[[112 124 157 132 126]
 [123 120 139 112 112]] → 112, 112

[128 132 114 146 139 148 151] → 128, 151

[115 140 102 130 121] → 115, 121

[[124 135 123 127 123 131]
 [107 125 119 136 111 133]] → 124, 133

[112 101 111 113 157] → 112, 157

[116 104 153 144 130 117] → 116, 117
---
128	100	123	112	126	111	118 gives 118
156	103	100	142	115	126 gives 126
150	135	138	114	132 gives 132
140	139	149	133	129	125	131 gives 131
111	122	117	149	136	98 gives 98
105	144	126	144	111	103 gives 103
111	118	108	127	107 gives 107
---
[[136, 136, 134, 143, 131, 136],
 [138, 134, 135, 155, 138, 134]]: 135

[[153, 134, 122, 158, 122],
 [115, 114, 149, 138, 124]]: 149

[[129, 154, 125, 101, 142, 121, 131],
 [136, 134, 131, 125, 139, 140, 130]]: 131

[[136, 121, 134, 103],
 [116, 130, 107, 126]]: 107

[[136, 131, 111, 139, 136, 111, 112],
 [153, 128, 135, 141, 126, 128, 118]]: 135

[[124, 126, 124, 122, 130],
 [125, 128, 133, 116, 101]]: 133
---
[119 128 101 110 134 143] | 101
[148 135 151 136 125 130 128] | 151
[107 154 119 136 126] | 119
[119 104 129 128 129] | 129
[147 109 105 156 115] | 105
[120 142 101 145 123 144 127] | 101
---
[[128 142 124 132 136 132 152]
 [131 114 129 114 134 131 116]] => 129

[109 132 116  98 101 149] => 116

[106 114 138 112 100 155] => 138

[125 141  99 127 126 107] => 99

[131 137 118 110 134 152 142] => 118

[127 125 120 133 103 117 134] => 120
---
Q:
[[143 128 134 120 119 126 112 126 128 124 134 123 137 124 146]
 [130 130 123 130 140 140 138 111 123 137 129 126 127 128 107]
 [135 130 114 150 123 127 122 124 123 136 134 114 119 136 129]
 [114 115 130 134 122 124 143 142 136 131 119 113 136 132 150]
 [143 125 135 117 116 127 116 123 134 124 135 122 139 126 146]
 [144 124 134 114 114 128 119 120 138 122 136 118 140 125 146]
 [125 135 132 140 133 120 136 137 151 130 124 134 117 120 117]
 [128 129 124 154 122 129 122 128 121 136 139 125 115 135 124]
 [123 128 138 152 130 123 128 141 135 136 128 142 113 128 124]
 [135 128 113 148 123 127 125 123 126 135 131 110 121 136 133]]
A: 133

Q:
[[132 147 147 103 120 153 143 125 140 112]
 [150 146 105 109 119 149 153 105 114 111]
 [128 115 150 124 113 114 119 132 153 112]
 [118 151 150 120 120 152 152 141 157 145]
 [124 114 152 146 139  99 103 129 148 147]
 [118 148 101 136 137 154 154 131 105 155]
 [154 135 111 106 105 147 144 111 123 109]
 [150 144 104 111 117 147 149 106 117 109]]
A: 109

Q:
[[112 131 126 110 102 125 133 102 116 125 124 130 127 133 110 129]
 [135 123 121 135 133 134 122 134 130 121 121 122 121 122 135 121]
 [120 134 135 120 121 120 135 121 125 135 135 134 135 135 120 135]
 [120 136 135 121 128 117 140 120 129 135 135 137 136 141 121 138]
 [126 134 138 127 133 121 134 136 127 139 138 135 137 133 127 136]
 [133 131 138 134 138 127 124 143 132 138 138 132 136 123 133 131]
 [115 131 127 114 108 124 135 102 121 126 126 131 129 136 114 131]
 [126 127 137 125 118 126 114 147 112 137 137 128 133 110 124 127]
 [137 123 122 137 138 135 121 137 133 123 123 123 122 121 136 122]
 [136 123 122 136 137 136 121 137 133 123 123 122 122 120 136 122]]
A: 122

Q:
[[128 130 128 127 127 127 126 129 129 129 127 128]
 [130 127 128 128 128 127 126 129 130 129 128 128]
 [127 121 123 123 132 131 144 158 127 127 130 126]
 [124 128 128 127 129 128 123 131 130 127 126 129]
 [126 129 128 127 127 129 130 131 130 126 127 128]
 [129 126 128 127 128 128 127 131 131 128 127 129]]
A: 129

Q:
[[117 150 130 144 126 123 148 126 122 128 116 125 131 120 119 119]
 [120 144 132 123 136 123 142 126 134 133 122 124 134 113 134 153]
 [127 125 147 124 130 125 145 126 127 124 135 120 126 112 138 150]
 [127 144 109 142 119 127 146 112 130 124 125 132 133 130 122 116]
 [132 124 137 139 122 130 138 142 103 130 128 112 128 130 124 114]
 [106 133 134 133 136 121 121 120 140 140 115 133 115 112 122 127]
 [116 125 151 138 125 126 128 129 125 115 126 135 115 122 118 108]
 [129 111 147 113 137 128 110 143 127 132 131 124 123 126 133 141]
 [128 120 131 137 117 131 127 114 133 112 135 141 117 131 122 105]
 [130 135 150 128 124 128 150 134 120 108 134 126 135 122 131 134]
 [124 130 157 122 130 128 128 135 130 105 130 140 128 125 125 125]
 [133 101 121 129 124 131 108 122 129 138 135 126 113 133 130 120]]
A: 120

Q:
[[133 124 123 132 132 132 124 127 130 123 123 124 123 124 133 124]
 [123 131 133 123 125 123 132 127 126 132 132 131 132 132 123 132]
 [131 131 130 132 137 127 135 128 136 130 130 131 131 136 132 132]
 [127 131 135 127 129 123 130 134 125 135 135 132 134 130 127 132]
 [133 130 135 134 135 125 126 141 127 135 135 130 133 125 133 129]
 [113 132 126 111 111 126 135 102 125 125 124 131 128 136 113 131]
 [124 131 137 123 120 122 126 136 118 137 137 131 135 125 123 131]
 [133 125 125 133 132 132 124 130 130 125 125 125 125 123 133 125]
 [135 125 124 136 135 133 124 132 131 124 124 125 124 123 135 124]]
A: 124

Q:
[[128 130 129 136 125 116 124 132 122 118]
 [128 120 135 140 120 116 122 128 127 113]
 [128 120 135 140 120 116 122 128 127 112]
 [128 130 129 136 124 115 124 133 122 118]
 [128 121 132 143 125 106 122 134 120 121]
 [128 122 131 144 125 107 116 136 123 118]
 [128 121 132 137 128 115 119 131 117 121]
 [128 120 135 140 121 112 125 128 125 120]
 [128 129 128 137 126 117 124 131 121 118]
 [128 120 133 138 123 118 117 135 113 121]
 [128 124 127 145 128 111 114 123 125 125]]
A: 125

Q:
[[115 133 133 113 113 122 135 117 122 133 132 133 133 135]
 [126 132 138 126 127 121 130 138 123 138 138 132 136 129]
 [105 136 142 103  99 115 133 118 109 141 141 136 140 132]
 [122 132 134 122 125 122 135 126 127 134 133 133 133 135]
 [113 134 134 111 112 120 137 116 121 134 133 134 134 137]
 [110 132 126 108 108 124 137 102 123 126 125 131 128 138]
 [119 133 129 118 123 124 139 114 130 129 129 133 131 140]]
A: 140

Q:
[[111 131 147 146 138 134 142 116 129 136 130 151 143 132 130]
 [124 120 130 120 122 121 122 123 118 123 117 121 121 118 117]
 [135 135 124 137 134 134 136 129 136 134 137 138 135 137 137]
 [155 137 107 136 136 136 137 116 139 135 139 137 137 139 140]
 [140 137 118 131 132 134 131 139 141 133 143 130 132 140 140]
 [134 136 117 125 129 132 127 150 140 130 142 124 127 138 139]
 [116 131 144 145 136 133 142 109 129 135 128 151 142 130 129]
 [126 133 119 121 124 128 122 152 136 126 141 120 121 138 138]
 [123 123 130 119 121 122 121 129 122 123 121 118 120 122 121]
 [123 123 129 118 122 123 120 130 121 123 121 116 120 121 121]
 [123 123 131 117 121 122 119 135 122 123 120 115 119 121 120]]
A: 120
---
[[137 136 144 115]
 [118 133 138 109]
 [123 134 135 104]] ==> 138

[[119 106 142 116 123 125 113]
 [121 115 139 103 118 118 112]
 [123 110 152 111 122 124 115]] ==> 118

[[143 126 109 125 120 133 131]
 [106 128 143 124 129 127 122]
 [139 121 142 139 119 133 108]] ==> 127

[[143 137 149 130 156]
 [120 110 102 121 141]
 [153 129 128 151 104]] ==> 121

[[111 126 114 126 150]
 [109 147 129 134 122]
 [134 111 143 134 123]] ==> 134

[[143 138 129 119 114 116 124]
 [135 151 138 112 107 127 149]
 [145 133 115 111 125 143 144]] ==> 127
---
array([130, 132, 127, 151, 131, 123]) → 130, 123

array([[123, 129, 140, 105, 113, 129, 122],
       [134, 136, 109, 126, 134, 127, 122]]) → 123, 122

array([130, 102, 135, 126]) → 130, 126

array([150, 140, 132, 107, 139, 124, 138]) → 150, 138

array([109, 123, 136, 118, 105, 131, 147]) → 109, 147

array([[114, 138, 130, 108, 153, 134],
       [118, 135, 147, 105, 146, 137],
       [116, 138, 131, 138, 123, 132]]) → 114, 132

array([142, 147, 145, 149, 119]) → 142, 119

array([140, 116, 153, 125, 131]) → 140, 131

array([132, 129, 100, 126, 113, 110]) → 132, 110

array([113, 123, 114, 140, 147, 157, 150]) → 113, 150
---
[128 149 123 138 141] value 123
[112 101 152 157 108] value 152
[153 150 155 154 154] value 155
[128 129 140 149 149] value 140
[137 125 120 151 155] value 120
[113 106 126 128 135] value 126
